Each row has a class, written as a number after it.
[ -87  232   -8  -84 -108   64 -355 -161  200  280  -89    5 -253    1
  421 -506 -225   67 -350  -71   10  305  -65  255  117 -183   42    6
  -79   95  -33  166  189 -348 -128] | 2
[ 314  -10  102   20   27  124  397 -166 -151  281  -20  209  458  115
  -87 -222  140 -124  226  197  263 -104 -544 -171 -188 -647 -293  759
 -335 -112  402  243  634 -169 -278] | 1
[  58 -154  314   15  133 -287  -25  -64   83  275   56  -77  -97 -233
  332   73  169    5  230 -254   14  -11 -459 -147   48  113   72   80
 -156  105  354  120  202 -144 -294] | 8
[  60  -68  223 -101   25  137 -175  182   98 -521  214 -233 -391  289
  -60    4  183 -131 -316  -68  202  128  386  204  -10  102  177 -323
  182    2 -562   54 -128   50  -85] | 6
[-164  475  158 -309 -154  292  126 -265  304 -237   82 -203  -42  332
 -169    0  218  270  370  382  285 -196  324  -28  188    4  273  220
  224 -478  408 -112  333 -117   51] | 4
[ 279  197  202  144  150  -78  324 -302  -80 -219   73 -144  303   76
 -495  415   67   95  208  305  303 -113 -292   -8 -236  200 -208 -154
   38  -25   19 -187  333   33 -315] | 0
[-197  -37 -267  147  -84  450  118  -50   56  110   24   42   80  -54
 -138  154   -3 -221  -64  306   97 -176  412  -40 -213 -132 -329  -84
  108 -286 -165  -18  143  -18  466] | 5
[-147   47 -687  330 -104  179   45 -447  213  575 -202  213  353 -122
  290 -254   -7   37  100  248  105  -43 -124  114    1 -366  -70  277
 -583  -53  429 -133  267  121   43] | 3
[-233  454  138 -211  256 -206 -335 -144   16   81  -80   30  292   93
  363    8 -148  269  354   63 -498   13 -140 -280  318   -9  -55 -302
 -159  -73  494 -389   62  -89 -191] | 9
[  35   10  419 -333  129  -50  -44  318   49 -447  218 -321 -480  388
  264  201  197  -73   27 -301 -190  -85  132 -155  167  368   96  190
  206   24 -221   88   89 -166  -88] | 5
[-351  371 -105 -432  118   17  238   64  363    0 -143 -233   71  358
  396 -494 -573   96 -309   57 -213  -80   64 -209  227  -92 -247 -454
  135  132 -104   84  529 -322  236] | 10
[  17  162   85  -37  -67  520  456   36  287   58  -88  193 -156  402
  -44  185  165  -51  157  -76  364 -114  173   84  260 -231  123  876
  164  289  -25   39   81  -60 -170] | 3
[ 115  441 -235   45  -14  441  242 -163  -50  -97  -12  277  398  279
 -211  108   -4   42  224  455  143   67   96  118  212 -233 -165  589
  -78 -225  163 -266   83  -20    9] | 3
[-292  256 -177  -36  -90 -250 -866  503  230  115   27 -336 -503 -312
  545  -44 -187 -286 -162 -128 -354  333 -309 -274 -107  159 -237 -170
 -238  -80 -465  105 -124 -195  176] | 5
[-129  473    9 -184  244  125  149  -14  229  264  118  -12   54  -39
  358 -819 -420    0  112   44 -218  229 -367 -230  344 -615 -175  313
  100 -115  230    1  595 -899   61] | 4
[   5  398 -211  -93 -303  239  125 -183  127 -267  124   30  -23   84
 -270   16   80  149  462   73  279 -188  493  220  156  -21  175  215
   56 -146  -30 -201 -146  620  -59] | 2
[-162  -58  334   25   -9 -237 -283  -53 -205   86 -138   98  178  137
  -10  523  221  -31  121  -56  -39  -46  -73  108 -216 -175 -105 -331
   95  241  160   72 -331  805 -224] | 7
[-102  368  -34 -544 -205  363  -69 -321 -167 -342  108 -241 -243  253
  293  -60  -14 -197   85  -64  175 -177  479 -385  252   -1   67  296
   89   54 -237  -67  112  -22   70] | 9
[-114  512  -39   29 -126  -39 -278  318  177 -307  -37 -357 -272 -113
  154 -195 -324 -510 -205  350 -212  142   24 -585  248   59 -399 -379
  -39 -124 -303 -100  409 -268  552] | 0
[-130  227   -5 -139  133  126    4  187  -63 -109  -54  336  313  501
 -154  202  -62   54 -141   16   44  128  -40  208  183   18 -390    2
  -45   77 -195  171 -291  148 -241] | 3
[ 180  283  204  -42   92 -162 -117 -201   56  162  -81  170  117  109
   45 -112 -222 -123   22  -95   32  147  -32  -72    4 -395   71 -421
  128  240   94  -21   95   78 -260] | 10
[ 148  313  475 -284 -249  152  208  382   82   65  140  126 -396 -202
  201 -491 -387   71   38 -400  122  188  240  -55  323  218  140  535
   54  169 -344  251 -408  370  189] | 7
[-237  -22  165 -259  183  358  247  154 -104 -342  109   38  165  518
   88 -214 -169  110 -117  311  208    2  198  117  148 -231 -362  395
   85 -257 -119  127  187 -408   32] | 5
[ 202  362  307 -168 -164  238   11 -105  145  -71  182 -133 -243  -84
   31 -860   22 -287   32 -294  425  267    4 -151  242 -669  248  272
  -23  281 -293  436  301 -326 -268] | 9
[-243  385   33 -175  128  191  308  528  429   22   46 -220 -180   97
   53 -137 -181 -506 -211   56 -297  185 -344 -314  380 -227 -544 -142
  159   79 -408  194  427 -385   53] | 1
[ -83  272   94   79  172  174 -195 -512   64 -320   80 -287  116  246
  260 -886 -215 -318 -622  267  119  176  352   -4  -29 -655 -125 -464
 -170  179 -253 -167  781 -524  340] | 1
[  34  293 -166   77  -38  443 -157  -87   10 -164  125 -128 -378   85
   47 -159  175 -275 -405  215  331  102  466    7 -366  -94 -227  242
  247  -65 -455  204  524 -347  357] | 5
[-128 -180  163 -385  -13   21   91  389  118 -116  247 -210 -297 -132
 -224  429   62 -202  447 -215 -188 -193  225 -368  274  260  129  -41
  265 -157  -59  151 -589  277  148] | 9
[ 343 -203  338  271   46  -48  137  136 -338 -210 -106  471  304  293
 -439  379  487  324  -34 -197  -30 -150 -357  427 -168  206 -130   98
 -110 -126   21 -286 -178  206 -361] | 9
[ -18  168  222  -96  -59  -51 -253  -29 -464 -508  -55  -48  170  650
  234  102  234  -59 -173 -227  260   37  174   -8 -165  -64 -205  -18
 -195  350 -478  216 -261  620 -314] | 4
[ -92  295 -817  119 -223  327 -183 -154  160  182 -212  145  208  -26
 -107   28  -75 -113 -290  455 -227  111  165  237   40 -135    9 -191
  -64 -331  -19 -277  210 -337  218] | 6
[ -95   96  -52  -62 -115  257  -39 -498 -222 -363   82 -298   79  686
   33  -73  359  168   92  192  554 -188  -50 -172 -252 -358  109  434
  -84  226 -114  111  362   80 -529] | 4
[-312  161  -35   91  156   44 -166 -121  -97  354  -61  -78   20 -179
  499 -448  181  -61 -128  -96 -216    0 -397 -171 -219 -309 -297  151
 -174   84   33   71  773 -661 -129] | 2
[ 442  425  416 -359  -10  -89  -88  102 -200    8   86   67 -395 -217
   81 -163  115   20  351 -282 -158  226 -142 -426  466  364  252  393
   50  -14  269  146 -143 -117 -369] | 2
[ -32  -40  155 -146  453   32  345  329   45   60   68    2  143  460
  129 -267 -211 -122 -163 -155  106  224 -261 -185    6 -443  -89  -81
   86  208 -372  216 -213 -120 -150] | 8
[ 121  -22  210 -167  185 -151  200 -129 -195  -90  138    1  236 -245
  -10 -608  -85  243   97   67  114   73 -313 -172  -24 -306   92  109
   47  -21  274  -27  375 -406 -130] | 6
[ 222 -132 -136   26   17 -151   11  -29   64  -65  -77  -21  134  -52
  -67  -65 -164   63 -107  228  -33   30   22  210 -174   80  213 -394
   24 -222   90 -143   64 -133  218] | 8
[ 177  117  126   68  -82  185  -35  -88  192  449  -81  189 -130 -344
  -42  287  271 -200  114 -172  105   70  119   27   92  103  211  -53
  -87  316   59  213 -121  451 -170] | 5
[ 283  195  -48 -307   31 -360 -246  178   -7   -4  133 -299 -255 -348
   64    3 -217 -378  385  -41 -116  266 -110 -427  334  305  336  -19
 -198  -38   76  305 -336   -9 -114] | 7
[ 116  284  166  155  267 -295 -311  -15   29    6 -172   15  182   40
  256 -530 -310 -184 -324  228   65  328 -477  -82  -74 -442 -168 -499
 -127  207    4   63  572 -485   63] | 0
[-176  164   87   90   -9  158  262 -455  106   38   17 -124  140    0
  -48 -309   -6  191  141  231  216 -227 -136 -155   61 -206 -213  189
 -125 -210  343 -291  543 -345   55] | 9
[ 182  217  466   57  207  -79  -41 -220  -38   90  181  -70 -206 -364
  -73 -103  164 -330  157 -112  -80   70  -42 -364  156  -72 -109   50
  -69    9  219 -144  309 -242 -110] | 9
[-244   27   26 -180  198   36  -96  305  -91 -328 -153  -71  -75  617
  114  518  246   17 -195   50  -31 -170 -338 -124 -176  129 -389 -129
  261  399 -338  100  127  173 -143] | 9
[ -69  159    6  -69 -171  164  -97  330   67  -64  -80   72 -281  176
  239 -134   88  213 -145  -43 -111   35  283  287  -93  -45  180  504
  191  103 -175   80   55  220  133] | 0
[-116  243  140   31 -207  533  390 -208  451  268   46 -132 -244 -153
 -165 -181   93  -64  -65  144  370 -199  136 -404  -76 -302  -32  210
  318   74   27    4  709 -314  202] | 7
[  69 -104  191    4 -247  -68  -75  354 -244  136 -101  228 -410 -130
   63  361  373   61  -56 -615 -304    1 -144   69   -6  466 -112  223
   66   97 -243   44 -550  490 -301] | 9
[-109  150  130 -180 -155   51 -122  316  127 -188   48  -60 -576 -119
  -23   91  119  -61 -173   25 -353  -37  342 -271  200  730 -199 -305
  170 -262  -95  -69  -19  135  207] | 3
[ 259   -6  307 -111  127    0  268 -256  137  -91   73  -88   29  415
 -260  481  237 -313   18 -244  344   16  -31  -12   74 -421  333 -531
  381  416 -170  -31  -52  329 -570] | 1
[ -77 -235  227  454  -46   12  -47  -87 -309   38 -239   62   36  236
   60  499  435  131 -233 -187   -4 -291   54  134 -509   83 -339  129
   14  284  -75  -90   42  465   80] | 5
[ 147 -100 -132  -47  -69   30   54  249  148  473  139  278 -159 -427
   10 -191  -79 -151  -60  -62 -180  113   71 -227   86   79 -133  412
 -163 -346  255  276    8 -135  229] | 0
[ 255   99  243  -35   62 -201 -154  362 -359 -260 -105  272   22  371
   64  -39 -167  -16 -260 -400 -253  386  331  221  363  192   73   43
 -149  329 -326  179 -841  451 -273] | 10
[ -83 -234   87  208  260 -256 -223  117   96  595  -15    7  -20 -533
  273  -69   -4 -271 -141   86 -352  183 -608 -179 -368   14 -427 -206
 -336 -230  195   47  182 -260  216] | 5
[ -61 -120   85    1   -5  297  -85  161  181   15   38  -68 -284  135
  114  282  272 -270  -91  129   91  -50   93 -194   36   13 -160  377
  -85  -27  -29  136  215 -199  -34] | 8
[-242   74  -49 -174 -180  302 -182  -44   68  120   40 -174 -515 -180
  557 -292  -69 -386 -228  -71 -216  -33  603 -316  274  110   21  -81
   20  -96 -143   22  231 -219  373] | 8
[  87 -110  226  119  358 -322  -97   81 -132 -170 -127  -20  492  374
  314 -307 -287 -244 -360  165 -296  145 -333  -89   69 -137 -310 -712
 -452  -37    8  -41  256 -337  133] | 2
[-247  192  -71 -252 -213  376  229  -32 -130   93  -53   21 -128   95
   58  -39 -138  -55  208  -79  197 -229   67 -298   78 -102 -250  714
  130  141 -161  146  -55  -36   67] | 2
[-532  357  532 -165  126  112   77  -64  360   96  -83 -418 -308  157
  400  109   18  205  -70  126   63 -218  330 -268   55  163  -86 -282
  303   51  139 -135  545   54  201] | 3
[-157 -156   -1 -135   41 -134  225  101 -183 -567  367 -242   50  121
 -354   42  -79   61  289  301  -28 -201  309 -119  216  292  -33   80
   12 -358   51 -158 -312  434  267] | 8
[ 214  198 -132   18 -175    8 -439 -153  -59  200  -64  120  -59 -138
  366 -595 -138 -103 -306 -113 -194  229  121   90  177  -78  288 -233
 -316   51  -39  121  268 -230  -45] | 8
[ 196  -35  -42  186   -4   17  178   46 -176  178  200  133  -72 -596
  -75 -370  -19 -379 -106  -44  -76  109  -22 -340 -169 -281 -306  225
  -17 -236  -65 -132  269 -216  325] | 0
[-102  365   86  107  -42  119  -36  212  265  105  -53 -250 -347   79
   83  238 -121 -331 -237 -272  -60  168  168  -44  -17 -104  -38 -261
  273  417 -671  -22 -293  403  211] | 9
[-204  135 -135   88  247   97  -25  -22   18  334  -12   23   16   37
  552 -303 -338 -256 -236  -59 -474  271  -31   72  407  -55 -282  176
 -383   38  -70  -84  -18 -330   48] | 6
[  67  188  160  116   -7  104  149  -91 -109  167  -24  270   12   78
  -91  121  286 -118   49  -31   57  -69 -229 -172   -7   -9 -184  237
   30   15  119  -24  282   -2 -152] | 5
[ -43  288  252   46   79  173 -244  316  411  124  100 -125 -467 -225
  108   30   40 -543 -387  124 -161  106  412 -202   16  159  -52 -689
  219 -140 -325  117  588 -289  407] | 0
[ 111   48  208 -271   63  -21 -118 -214  -28   71  228  -42 -119 -201
  -93 -563   80  -37  -25 -264  200  235  -71 -251   75 -417  140  274
  -69  137  124  269  -54 -218 -270] | 7
[ -54  289  283 -372  177 -118   43 -102   29 -398  117 -164  197  428
   86 -313   70  504  275  -76  189   11  200  157  276   91  391  -88
  -50  121  150  213   -9  170 -480] | 6
[-220  130 -565   40 -240  250 -136  119   30  133 -326  203 -155  283
  193  281  195 -172 -140  126  -86  -28  -70  269 -197  156 -218  447
  -98   30 -217   57 -102  158   89] | 3
[ 104 -155 -207   39   62  -12  118  165  320  668  163  103 -130 -625
  222 -407 -153 -222  -87 -179 -202  301 -144   96 -264 -347  221  172
   64  118  -58  288  156 -205   65] | 6
[-550  110 -170  -89  -86    7 -233   33  188  172  -83 -258  -71 -337
  140 -217 -294   43 -104  155  -78   14  171  -75 -313  -79 -316 -358
  208 -164  -92  112  -45 -159  565] | 1
[  33 -157  334 -180   31 -206 -182 -363  -88 -175   93 -112  -32 -220
 -170  272  433  159  506  142  156 -219 -113 -143   18  486  191 -185
 -114 -438  641  -97   -9 -103 -167] | 5
[ 202  195  -39   -8   60   64  134  117   91  246  -14  299 -147   80
  277 -414  -81  -17 -110 -292  -81  149 -122   29  125 -241  -23  236
   83  279  -49  165  269 -103 -212] | 8
[  34  176 -235   81  -28  153   11  126   76   11  126    6 -177 -325
  214 -454 -185 -723 -350  188  -69  300 -191 -168  208 -275 -296   47
 -138  -89 -352  -69  450 -447  444] | 5
[ 161  213  155  -42 -208  259 -157    0 -118 -173   91   71 -168   79
  -50 -265   99   82  133  -72  261  179  387  161  102 -111  284  507
   19  195 -149  307 -303  319  -91] | 3
[-411  267 -376  -61  -72  284   61 -119   62  162  -63    5 -115 -118
  209   -9  -97 -130 -135  180 -334 -126  274  -58  162  170 -397  228
  -28 -297   67 -347  206 -209  454] | 7
